Each row is shifted at random along 3 fixed directions that mean nothing.
Known rows, with every step that occurs
B Y M X: -22; -100; -25; -188; -54; 27; 33; -48; 249; 97; -90; 81; 204; 245; -56; -177; 144; -80; 5; -39; 94; -150; -37; -236; 242; -103; -16; 120; 79; -73; -171; -164; 41; 48; 15; -39; -204; 65; 38; -128; -54; 111; 154; -85; 36; 95; -52; 61; 27; -158; -108; 32; -113; 58; -10; -229; 193
X F M A B: 24; 137; 61; -182; -41; -90; 325; 158; -109; -32; -165; 145; -223; 189; -150; -14; -148; 254; 81; -54; 23; -75; 101; -310; -59; -112; 1; 3; 120; -98; 102; 36; -234; 65; 33; -329; -77; 234; 221; 180; 221; 400; 41; 98; -221; 129; 179; 121; -136; 51; 50; -73; -154; 139; 16; -166; -262
P A Y M X F B: -39; 299; 110; 206; 9; -237; 15; 178; -204; 142; 77; -98; 104; 2; -71; 103; -81; 8; -236; -29; -161; -79; -126; -49; -88; 283; 211; -234; 106; -30; 228; 76; 41; -12; 124; -16; 3; -93; -23; 122; 5; -68; -286; 53; -76; -180; 144; -152; 158; 131; -67; 235; 202; 129; 158; -25; -57
Y F X A B: -46; -101; -94; -132; -251; -176; 241; 204; 185; 128; 23; 15; 299; 232; -55; -186; -34; -188; -93; -9; 128; -216; -110; -148; 105; -14; 59; 101; 15; -38; -91; -166; 19; 138; -49; 66; -319; 71; -121; -65; -274; 26; 95; -122; -71; 19; -13; 40; 248; -135; 38; 330; -184; 23; 74; -194; 217
A F X P M B Y: 121; -17; 19; -43; -235; -148; 120; 228; -30; -56; 34; -67; 24; 125; -69; -129; -100; -122; 9; 35; 134; -76; -290; -40; 143; 96; 119; -51; -28; 3; 86; -83; -35; 184; 61; -65; -208; -69; -14; 61; -95; 28; -77; -125; -174; 19; 75; -70; 224; -129; 39; 241; -179; 69; 95; -251; -16
F Y B M: 85; 24; -57; -64; -24; -227; -35; 41; -93; -13; 98; 151; -25; -14; -4; -85; -36; 57; -165; 193; -29; 40; -10; -143; 153; -40; 26; 22; -52; -173; 201; 1; -166; -64; 28; -160; -33; 82; 99; -27; 36; 125; -207; 0; -98; 147; 145; -29; 103; -51; 14; -69; -81; 82; 114; -44; -109
F M A X P B Y: 38; 260; 52; -161; 10; -122; 248; 143; -160; 4; -151; 194; -198; 152; -122; -59; -102; 225; 40; -25; 24; -72; 90; -257; -2; -107; -25; 41; 121; -139; 163; 30; -233; 17; 100; -289; -32; 212; 270; 145; 296; 371; -38; 107; -151; 188; 191; 109; -147; 119; 22; -109; -63; 97; 47; -156; -261
P A M B: -13; 51; -63; -85; -174; 41; 191; 143; 21; 79; 40; -20; 298; 238; -120; -142; 78; -162; 43; -8; 138; -126; -69; -107; 51; -13; 52; 19; 135; -44; 40; -37; -9; 162; 94; 59; -162; -19; 19; 8; -47; -20; 136; -123; -37; -85; -46; -21; 182; -20; -95; 202; -52; 126; -43; -140; 172
X F M A: 7; 228; 114; -4; 46; -169; 132; 229; -167; 101; -82; -45; -117; 47; -77; 133; -138; 244; -96; 17; -202; 24; 9; -179; -89; 105; 86; -201; 93; 17; 127; 108; -60; -83; 74; -175; -7; 76; 9; 120; 90; 212; -157; 119; -63; -48; 180; -32; -59; 126; 29; 129; 163; 116; 122; -166; -168
M A B Y F X P: 135; 42; 47; 17; -72; -156; -16; 193; -94; 98; -81; -100; -57; 80; -89; -78; 8; -13; -144; -3; -101; -4; -72; -69; 136; 151; 148; -78; 21; 83; 22; -31; -55; -28; 91; -93; -96; -67; 45; -20; -93; 61; -213; -25; -128; -95; -35; -171; 163; 14; 11; 231; 58; 81; 149; -174; -23
A Y M X P B: -52; 185; 129; 272; 68; -273; -132; 169; -148; 136; 63; -121; 17; -65; -68; 77; -66; -67; -306; 3; -154; -92; -207; -2; -31; 303; 269; -249; 1; 5; 237; 7; 67; -88; 87; -50; -51; -115; -2; 90; -33; -183; -354; 41; -69; -252; 63; -170; 172; 83; -44; 229; 179; 140; 232; -29; -100
P A Y M B: -92; 205; 51; -68; -2; -36; 267; -26; -79; 19; -100; 226; -6; 202; -169; -43; -35; 87; 42; -139; 85; -207; 123; -300; -87; -83; 17; 97; 189; -225; 118; 17; -173; 133; 68; -186; -17; 185; 298; 194; 284; 273; 85; 81; -168; 87; 147; 159; -58; 87; -73; -184; -154; 172; -76; 2; -188
B Y F X P M: 67; 31; 47; -135; -69; -128; 89; -62; 3; 5; -102; 160; -62; 88; -11; -51; -67; 119; -33; -42; 37; -76; -88; -267; 130; -21; -11; 76; 51; -166; 4; -86; -70; 70; 19; -203; -92; 73; 130; 50; 106; 288; -58; 11; -56; 232; 223; 57; -21; -93; -29; -138; -187; 42; 42; -145; -116
A M X F: 211; -159; -55; -205; -240; 98; 139; 37; -57; -192; -94; 150; -318; 107; -160; -205; -6; -91; 158; -34; 335; -60; -104; -216; 150; -150; -23; 181; -28; -148; 113; -155; -247; 207; -19; -295; -244; 74; 320; 121; 162; 259; -7; -110; -251; 119; -2; 7; 14; -127; -16; -171; -468; 144; 7; -118; -214
P F X A Y M: -64; 254; 89; 185; -108; -287; 22; 274; -129; 166; 143; -173; 231; -21; 4; 112; -136; -36; -251; 27; -167; -65; -239; 5; -79; 335; 244; -290; 65; 27; 158; 35; 149; 18; 109; 91; -63; -142; -205; 89; -167; -124; -260; 7; 6; -159; 161; -158; 233; 71; -19; 419; 237; 80; 199; -131; 58
P F B M: 286; -357; -242; -267; -546; 27; 55; -6; -29; -194; 162; 103; 74; 24; -6; -252; 74; -229; 103; 115; 341; 102; -266; -88; 245; -104; -35; 175; -31; -178; 74; -132; -198; 299; -25; -86; -242; -158; 119; -83; -157; 139; -22; -319; -105; 228; 46; -150; 291; -312; -84; -39; -491; 94; -21; -121; 91
A B Y F X: -101; 77; 95; 106; -9; -198; -14; 203; 133; 160; 106; -110; 401; 232; -31; -117; -9; -145; -167; 20; -26; -212; -173; -21; 176; 160; 219; -149; 2; 48; -25; -87; 126; -17; 114; 99; -159; -58; -182; -85; -276; -208; 38; -12; -42; -163; -38; -61; 252; -94; 22; 428; 101; 54; 107; -156; 220
M X F Y: -132; 89; 30; -76; -97; -159; 149; 187; 111; 137; -117; -86; 212; 227; -105; -5; -14; -9; -2; -83; -105; -186; 11; -165; 3; 66; 115; -98; 140; 90; -109; -21; 38; 89; 28; 24; -171; 57; -62; 18; -100; 130; 93; -22; -69; -53; -91; -13; 69; -17; -5; 322; 171; 121; 64; -344; 131
X P B M Y: 152; -148; -81; -149; -249; -96; 120; 66; -61; 3; -67; -40; -11; 21; -23; -61; 1; 23; -30; 71; 32; 78; -169; -118; 99; 38; 39; -68; 110; -16; 91; -45; -67; 148; 22; -177; -169; -105; 58; -33; 3; 53; -142; -191; -92; 31; 68; -116; 136; -101; -39; 72; -111; 118; 66; -203; 11
M B Y F: -74; -27; 24; -47; -39; -102; -49; 6; 98; 164; -65; -21; 266; 209; -92; -72; 102; -44; -78; -69; -115; -132; -9; -170; 133; 40; 129; -33; 85; 24; -137; -46; -1; -30; 54; 1; -123; -20; 40; -93; -145; 92; 79; -18; 17; -77; -99; -56; 99; -88; -80; 171; 94; 121; 43; -173; 152
B M A F: -6; 112; 106; -72; 58; 52; 10; 180; 138; 185; -38; -135; 274; 259; -70; -100; 121; -54; -13; 2; -29; -69; -67; -120; 191; 46; 63; -112; 83; 84; -109; -56; 134; -45; 116; 48; -114; -21; -116; -120; -108; -42; 109; -13; 74; -132; -73; -31; 50; -5; -57; 290; 178; 74; 31; -275; 241
P Y F M B: 85; -208; -209; 37; -345; -196; -146; 51; 20; 73; 243; -123; 425; -20; 11; -93; 120; -341; -209; 135; 23; 21; -333; 76; 136; 198; 137; -38; -45; -17; 87; -63; 74; 113; -7; 196; -213; -232; -132; -121; -346; -186; -170; -288; 54; -90; -37; -296; 470; -187; -162; 265; -35; 125; 131; -157; 290
B M Y F X P: 133; -233; -119; -212; -232; -35; -42; 78; 195; 80; 16; -88; 273; 153; -8; -209; 174; -216; -58; 90; 133; 11; -246; -110; 320; -19; 13; 45; 0; 33; -92; -176; 95; 92; -21; 8; -296; -93; -109; -234; -251; -50; 4; -252; 50; 35; -102; -139; 222; -223; -99; 236; -100; 48; 111; -339; 341
F X P Y: 289; -131; -116; 53; -322; -265; -110; 196; -211; -59; 140; -140; -104; -255; 83; 5; -89; -106; -218; 260; -32; 235; -353; 117; 165; 245; 90; -135; -87; 13; 247; -15; -9; 81; 43; -17; -150; -254; -134; -36; -154; -85; -541; -225; -87; 41; 129; -302; 355; -81; 50; 237; -24; 38; 233; -151; -50
M Y F X: -222; 140; 24; -181; 12; -130; 258; -1; 126; 135; -227; 224; 125; 275; -178; -20; -5; 95; 55; -179; -15; -310; 193; -393; -87; -170; -6; 191; 148; -133; -120; -24; -124; 72; -42; -115; -95; 306; 222; 105; 132; 469; 261; 134; -42; 141; -14; 234; -120; 33; -5; -82; -38; 142; -34; -210; -42
B M Y F X: 122; -14; 4; -122; -36; -49; -119; -33; -20; 41; -28; 70; -8; 35; -33; -75; 89; 2; -81; 35; 22; 26; -100; -200; 214; -10; 13; 39; -5; -101; 45; -83; -54; -32; 13; -160; -109; -3; 111; -73; 27; 184; -130; -19; 8; 93; 39; -73; 5; -67; -68; -72; -48; 90; 112; -141; 0
Y B M X P: 40; -8; -12; -141; -6; -101; 61; -18; -27; 99; -114; 153; -85; 68; -62; -95; -10; 72; -84; -27; -14; -79; 29; -256; 114; -53; 11; 64; 64; -156; 35; -120; -140; -38; -8; -220; -151; 84; 198; -25; 106; 202; -118; 23; -44; 68; 51; 48; -65; -13; -11; -97; -94; 81; 99; -35; -99
B M X A F: 40; 43; 71; -231; -31; 73; 159; 58; 124; 45; -148; 46; 33; 279; -95; -150; 65; 45; 105; -83; 104; -122; 26; -259; 205; -93; -27; 22; 134; -43; -88; -126; -34; 88; 58; -166; -193; 115; 95; -40; 95; 182; 124; -21; -102; 81; -15; 72; -98; -45; -35; 47; -71; 92; -5; -246; 58
A X P M Y: 24; 88; 58; 46; -88; -125; 94; 192; -8; 67; -63; -108; 71; 83; -68; -15; -74; -87; -48; 19; 20; -105; -186; -42; 32; 148; 102; -155; 64; 36; 82; -51; 90; 106; 73; -3; -156; -56; -60; 64; -9; -75; -117; -74; -70; -108; 38; -49; 149; 25; 18; 254; 34; 111; 90; -223; 8
F X M A Y: 201; -270; -243; -296; -451; -13; 200; 228; 123; -111; 35; 4; 87; 178; -51; -298; 52; -247; 70; 179; 314; 25; -156; -86; 267; -141; -51; 152; -11; -3; 8; -157; -94; 265; -31; -41; -365; 24; -42; -121; -187; 60; 20; -325; -179; 184; -67; -78; 280; -235; 19; 272; -360; 49; 73; -353; 190
F Y B M X A: -20; 47; -67; -170; -58; -217; 152; 108; 67; 56; 4; 121; 135; 187; -52; -148; -11; 40; -90; 99; 1; -99; 68; -210; 139; -103; 15; 46; 57; -106; 60; -46; -113; 20; 20; -121; -133; 180; 51; -52; -9; 137; -5; -32; -131; 148; 54; 46; 81; -59; 4; 90; -53; 77; 81; -196; 52
A M B Y F: -26; 230; 174; 148; 157; -122; -110; 143; -112; 131; 24; -54; 28; 75; -106; 9; -27; 20; -170; -9; -104; -102; -120; -97; 53; 142; 198; -175; -7; -15; 148; 2; 12; -153; 132; -102; -27; -19; 72; 74; 17; -26; -138; 123; -5; -199; 41; -81; 33; 70; -38; 143; 151; 123; 148; -46; -89
B M Y F X A: -71; 119; 64; 8; 43; -149; -94; 202; 160; 295; 44; -230; 462; 174; 3; -20; 117; -88; -223; 59; -167; -66; -163; -71; 179; 176; 143; -219; 72; 135; -75; -56; 267; -108; 78; 128; -159; -79; -290; -200; -277; -178; -46; -45; 151; -184; -74; -147; 158; -20; -82; 479; 352; 52; 184; -313; 392
Y B M A F X: -17; 123; 32; -59; 43; -134; 47; 112; -13; 169; -34; 71; 89; 139; -72; -99; -13; 17; -134; 2; -53; -114; 3; -197; 107; 11; 80; 1; 37; -92; 32; -84; -62; -90; 46; -99; -117; 73; 70; -36; -10; 108; -74; 70; -14; -29; 35; 30; 15; 25; 4; 103; 28; 64; 123; -69; 8

Rows
-193; 418; 181; 259; 21; -356; 11; 344; -82; 302; 155; -266; 444; 58; 26; 164; -149; 8; -312; 9; -305; -131; -222; 23; -99; 420; 318; -440; 123; 103; 117; 64; 274; -67; 172; 175; -27; -151; -342; 49; -232; -246; -212; 81; 79; -267; 147; -158; 217; 130; -14; 617; 490; 65; 238; -180; 184 | P F X A Y B M
-12; 4; 28; -191; -190; -82; 364; 118; 147; -20; -146; 126; 36; 283; -117; -184; -110; -32; 125; -100; 253; -254; -100; -237; 70; -116; -2; 79; 122; -114; -39; -157; -43; 254; 22; -150; -242; 135; 105; 95; 62; 150; 169; -84; -172; 152; 113; 179; 39; -101; 30; 88; -320; 73; -27; -254; -15 | A X P F B Y M
115; -102; -48; -133; -292; -82; 153; 182; 27; -82; 51; -5; 68; 201; -96; -217; -15; -178; 76; 5; 233; -114; -258; -63; 174; 2; 81; 40; -21; -34; 65; -119; -102; 225; 38; -76; -261; -35; 64; 17; -87; 39; 56; -178; -182; 45; 15; -59; 212; -184; -24; 170; -282; 90; 48; -256; 41 | A F M X P B Y
30; 83; -22; -17; -197; -129; 158; 71; -104; 5; 28; 55; 84; 123; -100; -69; -38; -72; -59; -50; 83; -113; -86; -145; 1; 77; 97; 2; 102; -113; 140; -18; -91; 181; 49; -81; -117; 1; 115; 105; 32; 86; -77; -77; -173; 23; 119; -61; 175; -19; -72; 78; -150; 135; 53; -82; -43 | P A Y F X M B
-130; 251; 83; -44; -75; -200; 205; 133; -19; 144; -22; 34; 216; 174; -71; 34; -91; 120; -54; -115; -101; -188; -22; -215; -81; 70; 120; -106; 188; -81; 12; 21; -11; 65; 86; -62; -49; 56; 34; 98; -4; 201; 42; 73; -16; 39; 142; 31; 9; 28; -50; 172; 101; 100; 47; -165; 25 | P F B Y M X A
101; -4; -106; -73; -264; -240; 156; 281; -63; 36; 18; -62; 60; 21; -10; -96; -100; -103; -113; 130; 57; 2; -222; -38; 83; 85; 66; -33; 21; -1; 138; -66; -14; 131; 30; -29; -221; -50; -82; 0; -116; 4; -226; -164; -94; 61; 73; -99; 250; -48; 47; 301; -61; 30; 173; -250; 42 | F X P M A Y B
6; -66; -30; -104; -187; -121; 194; 74; 43; -68; -46; 143; -57; 158; -148; -175; -33; -118; 12; -75; 236; -197; -110; -205; 53; -88; 59; 129; 36; -153; 97; -122; -143; 195; -19; -193; -211; 108; 228; 102; 57; 129; 16; -94; -219; 103; 42; 54; 108; -112; -43; -23; -354; 133; 42; -138; -98 | A Y M X P F B
179; 164; 140; 65; -33; -221; 32; 57; -286; -83; -71; 106; -411; -110; -56; 30; -225; 150; -101; -5; -1; -3; -146; -134; 20; 146; 102; -122; -4; -157; 281; -28; -155; 43; 72; -320; -21; -11; 228; 218; 253; 165; -395; 68; -225; 78; 297; -35; -8; 72; 66; -129; -150; 111; 156; -7; -428 | A X P F Y B M
-2; -31; -67; -21; -192; -229; 44; 139; 14; 132; -23; -69; 200; 99; -94; -55; 35; -145; -146; -28; -42; -119; -138; -102; 40; 117; 142; 1; 39; 33; 2; -51; 5; 91; -14; 22; -186; -41; -9; -25; -179; 61; -86; -103; -52; -71; -75; -132; 247; -56; -45; 256; 20; 112; 141; -228; 133 | M Y F X P A B
-49; 145; -20; -38; -157; -103; 133; 222; 50; 144; 31; -153; 383; 209; -51; -48; 17; -118; -36; -7; -22; -146; -152; -62; 42; 140; 113; -145; 142; 53; 12; -34; 111; 125; 90; 102; -185; -57; -132; -10; -137; -34; 23; -103; -1; -94; -32; -106; 179; -21; -83; 378; 150; 103; 68; -285; 237 | P M X A F B Y
246; -156; -199; -16; -364; -65; -141; 154; -91; 23; 171; -160; 235; -12; 1; -172; 115; -339; -141; 152; 105; 94; -350; 76; 219; 192; 121; -22; -61; 27; 117; -102; 20; 120; 41; 102; -224; -278; -83; -110; -289; -126; -247; -283; -6; -87; -71; -339; 426; -151; -119; 274; -88; 84; 149; -172; 215 | P M A B Y F X
262; -137; -105; -16; -246; -117; -131; -128; -190; -101; 52; 70; -121; -100; -33; -73; 23; -76; -122; 77; 56; 103; -180; -89; 163; 126; 80; -2; -13; -161; 214; -73; -153; 112; 16; -193; -101; -136; 210; 32; 59; 86; -362; -153; -184; 65; 119; -227; 208; -109; -115; -151; -242; 176; 121; -11; -133 | P Y B M A X F
-196; 212; -9; -139; 24; -268; 269; 190; 147; 200; -31; 59; 371; 296; -61; -97; -38; 62; -88; 25; -75; -224; 71; -221; 29; -63; 49; -29; 166; -52; -9; -15; 23; 25; 55; -7; -117; 200; -60; -30; -39; 75; 138; 10; -23; 77; 55; 123; 62; 10; -8; 256; 148; 58; 62; -291; 181 | F Y B M X P A
-169; 304; 173; 1; 138; -236; 310; 157; 14; 222; -197; -29; 100; 189; -104; 109; -145; 245; -79; -112; -215; -193; 36; -231; -154; 102; 96; -192; 242; -4; 20; 52; 68; 13; 89; -124; -16; 146; 24; 150; 158; 120; 2; 110; -35; -62; 172; 118; -67; 150; 1; 150; 218; 125; 50; -238; -65 | X P Y B M A F
76; 48; 21; -9; -182; -127; 71; 276; -14; 112; -42; -189; 145; 165; -94; -89; 17; -113; -61; -2; -52; -45; -155; -24; 107; 170; 161; -108; 53; 146; -34; -29; 33; 86; 101; 45; -147; -116; -83; -26; -185; -7; -70; -102; -94; -134; -68; -164; 246; -30; -9; 408; 88; 82; 107; -307; 139 | M A F X P B Y
63; 129; 55; 108; -76; -232; 40; 364; -62; 216; 31; -351; 226; 14; 8; 76; -56; -28; -212; 111; -223; 57; -295; 75; 12; 320; 176; -348; 84; 200; 82; 53; 218; -16; 121; 99; -98; -211; -288; -40; -222; -221; -262; -121; 78; -240; 56; -246; 274; 40; -27; 530; 322; 56; 186; -315; 183 | X P M A F B Y
-168; 248; 139; -29; 1; -202; 314; 183; 83; 137; -133; 47; 177; 282; -97; -50; -162; 63; -6; -117; 33; -310; -64; -199; -36; 35; 102; -103; 164; -49; 11; -72; 47; 109; 88; -81; -153; 127; 3; 123; 68; 52; 124; 58; -100; -6; 146; 166; -1; 41; 46; 228; 9; 78; 41; -226; -8 | A X P B Y F M
6; 147; -28; -88; -149; -75; 241; 123; -74; 35; -15; 64; 89; 187; -127; -99; -35; -40; 11; -59; 108; -154; -41; -183; -11; 6; 62; 28; 133; -111; 123; -39; -92; 172; 63; -90; -136; 60; 126; 122; 85; 126; 14; -48; -142; 14; 73; 2; 97; 19; -70; 82; -106; 123; 25; -131; -15 | P A M X F Y B
71; -37; -50; -21; -213; -242; 69; 201; 4; 137; 74; -64; 177; 39; 5; -105; -66; -155; -206; 30; 39; -77; -284; -58; 114; 153; 113; -24; -21; -29; 46; -135; 62; 69; -12; 29; -250; -103; -132; -48; -247; -56; -184; -127; 0; -26; 88; -107; 271; -90; 10; 305; -70; -1; 187; -152; 128 | Y F X P A B M
-103; 138; 47; -22; -100; -250; 291; 304; 24; 192; -54; -130; 205; 158; -66; 21; -114; 38; -96; -31; -103; -128; -138; -105; -110; 130; 132; -184; 162; 67; 30; 14; 97; 86; 65; 1; -134; 10; -114; 59; -89; -43; -6; -62; 4; -96; 106; -13; 144; 40; -17; 370; 129; 79; 103; -302; 96 | X P F M A Y B
207; -228; -242; -233; -336; -147; 132; 86; -4; -122; 52; 148; -72; 61; -77; -275; 33; -168; -40; 129; 252; -5; -130; -130; 200; -132; -26; 222; -41; -153; 145; -128; -218; 200; -60; -164; -257; 58; 174; -23; -42; 152; -126; -249; -216; 224; 23; -61; 248; -184; -38; -38; -400; 81; 80; -182; -19 | F Y M X P A B
281; -149; -48; -122; -340; -103; 88; 113; -147; -206; 21; 59; -246; 15; -78; -174; -90; -100; 49; 58; 251; 26; -285; -84; 191; 18; 63; 70; -81; -103; 187; -110; -216; 242; 10; -243; -210; -71; 182; 88; 32; 168; -188; -161; -292; 140; 114; -97; 191; -173; 43; -17; -416; 100; 94; -158; -192 | A F X P B M Y
